Below is a small trained network, with its code and all its weights. Each question gives an input and a class and asks what happens when units are switched off, that is, made to give their printed mean instead of their output.

import numpy as np


def w(rows, s, z=0):
    codes = np.array(rows[::2]) - 128.0
    scale = np.full(codes.shape[1], s)
    scale[-1] = z or s
    return codes * scale


def norm(h):
    return h / np.sqrt((h * h).mean(-1, keepdims=True) + 1e-5)


def f(y):
    return np.maximum(y, 0)


def log_softmax(a):
    a = a - a.max(-1, keepdims=True)
    return a - np.log(np.exp(a).sum(-1, keepdims=True))


def net(x, mask):
    res = np.array(x, float).reshape(1, 2) / 4 @ E
    u = 0
    for l in range(3):
        y = f(norm(res) @ A[l][:, :-1].T + A[l][:, -1])
        res = res + np.where(mask[u : u + 11], y, B[l][:, -1]) @ B[l][:, :-1]
        u += 11
    return log_softmax(norm(res)[-1] @ U[:, :-1].T + U[:, -1])


A, B = {}, {}
E = w([
[94,252,173,201,147,98,209],'x0',
[192,165,70,106,188,172,61],'x1',
],0.0045)
A[0] = w([
[115,96,126,119,136,146,140,139],'0.n0',
[147,107,132,135,129,143,125,7],'0.n1',
[132,169,254,176,123,74,211,89],'0.n2',
[168,226,144,185,131,49,238,59],'0.n3',
[151,26,74,115,100,157,88,58],'0.n4',
[121,133,137,117,141,104,106,95],'0.n5',
[198,147,24,125,180,165,54,113],'0.n6',
[95,55,170,41,44,66,147,159],'0.n7',
[34,145,160,223,162,57,143,27],'0.n8',
[165,222,135,190,248,186,148,110],'0.n9',
[126,110,154,126,175,162,143,71],'0.n10',
],0.0041,0.0019)
B[0] = w([
[142,199,70,134,106,148,128,153],'0.n0',
[127,104,145,128,147,108,157,128],'0.n1',
[88,123,209,108,124,203,86,239],'0.n2',
[72,104,154,2,121,217,98,230],'0.n3',
[72,181,221,86,142,185,110,228],'0.n4',
[93,190,145,157,122,153,122,128],'0.n5',
[156,163,104,105,227,59,119,255],'0.n6',
[178,150,53,197,94,79,124,240],'0.n7',
[120,143,198,119,191,190,90,202],'0.n8',
[172,69,24,201,90,101,145,217],'0.n9',
[121,149,155,164,146,162,132,128],'0.n10',
],0.0043)
A[1] = w([
[127,123,153,69,196,121,85,4],'1.n0',
[121,183,127,169,189,133,103,163],'1.n1',
[147,105,46,141,126,158,111,85],'1.n2',
[131,125,91,103,71,163,171,141],'1.n3',
[254,79,113,134,134,76,97,111],'1.n4',
[167,111,86,159,142,104,177,29],'1.n5',
[148,120,60,182,126,48,169,92],'1.n6',
[95,168,85,80,125,120,89,90],'1.n7',
[29,94,180,66,81,104,182,131],'1.n8',
[146,71,162,201,74,101,134,131],'1.n9',
[96,174,113,45,160,113,131,94],'1.n10',
],0.0044,0.0015)
B[1] = w([
[95,64,191,132,164,172,165,202],'1.n0',
[150,2,178,184,85,118,132,211],'1.n1',
[158,88,161,159,175,85,224,200],'1.n2',
[149,159,135,199,138,170,119,157],'1.n3',
[53,252,180,160,104,162,192,238],'1.n4',
[112,87,79,151,197,115,161,147],'1.n5',
[175,102,118,207,137,108,182,178],'1.n6',
[213,89,144,84,135,93,179,188],'1.n7',
[105,172,60,221,92,198,81,254],'1.n8',
[225,123,84,147,98,141,47,195],'1.n9',
[159,62,150,130,28,96,99,192],'1.n10',
],0.0035,0.003)
A[2] = w([
[146,103,59,128,135,103,131,49],'2.n0',
[112,164,88,141,139,64,129,37],'2.n1',
[147,173,157,189,99,156,152,183],'2.n2',
[123,172,122,74,138,150,91,38],'2.n3',
[163,102,71,176,79,87,104,202],'2.n4',
[140,146,88,132,196,186,100,222],'2.n5',
[79,158,210,107,130,161,112,130],'2.n6',
[61,134,210,152,79,123,169,187],'2.n7',
[146,96,164,29,148,137,146,6],'2.n8',
[2,153,226,118,100,153,152,109],'2.n9',
[123,129,166,23,176,114,93,75],'2.n10',
],0.0072,0.0015)
B[2] = w([
[70,181,102,125,168,135,155,160],'2.n0',
[108,91,72,151,124,139,170,143],'2.n1',
[138,102,184,71,87,159,93,209],'2.n2',
[67,104,200,114,102,82,112,160],'2.n3',
[151,161,75,25,135,105,75,212],'2.n4',
[98,90,143,172,61,90,166,218],'2.n5',
[132,177,52,137,174,110,143,220],'2.n6',
[83,189,105,88,206,161,113,219],'2.n7',
[77,123,174,149,166,61,101,187],'2.n8',
[26,254,74,181,202,164,119,253],'2.n9',
[71,90,216,113,109,90,152,206],'2.n10',
],0.005,0.0059)
U = w([
[225,151,188,54,171,191,187,77],'0',
[33,211,123,135,154,201,116,141],'1',
[81,65,240,89,163,71,118,133],'2',
[168,88,178,180,39,189,183,122],'3',
[157,128,134,93,120,149,175,4],'4',
[186,122,7,171,164,92,199,133],'5',
[180,126,49,55,51,131,60,135],'6',
],0.017,0.028)

Each question gives the input, the list of numbers given to net, and the class t.
The units are the neurons (one row each of A and B). Each row of codes is followed by its name. A weight is (code - 128) times the scale printed after its matrix; where a second scale follows, it is the last column's (A, B and U).
mask holds one flag per neuron, layer by layer. A switched-off neuron (its flag False) gives its mean, the last column of its row in B, instead of its output. The means were averaged over made-up inputs and are rounded, as every weight is.
A unit's drop is (log p(t) with every unit on - log p(t) with that unit switched off) / (log p(t) with every unit on - log p(t) with every unit switched off).
unit that matters most: the unit with the biggest drop
top k neurons: the k neurons with the biggest drops, biggest first
drop of u: that unit's drop, to one decimal
input [8,6], class 3: unit that matters most	0.n9
input [-2,-1], class 6: top 2 neurons	(0.n7 0.n2)
input [-4,-2], class 6: top 2 neurons	(0.n6 0.n7)
input [-6,-2], class 2: top 4 neurons	(0.n9 0.n4 1.n8 2.n9)
input [4,3], class 3: top 3 neurons	(0.n9 0.n3 2.n9)
input [5,4], class 3: top 2 neurons	(0.n9 0.n3)
input [6,5], class 3: top 3 neurons	(0.n9 0.n3 0.n7)
input [6,4], class 3: top 3 neurons	(0.n9 0.n4 1.n4)
input [3,2], class 3: top 2 neurons	(0.n9 0.n4)
input [-7,-2], class 2: top 2 neurons	(0.n4 0.n9)
input [7,6], class 3: top 2 neurons	(0.n9 0.n3)
input [-1,4], class 2: top 2 neurons	(0.n7 1.n8)
input [7,7], class 5: top 2 neurons	(0.n9 0.n4)
input [-2,8], class 2: unit that matters most	0.n7
input [2,3], class 5: drop of 0.n9	1.2
input [-1,-1], class 6: drop of 0.n7	0.6
input [-1,-5], class 6: drop of 0.n7	0.5
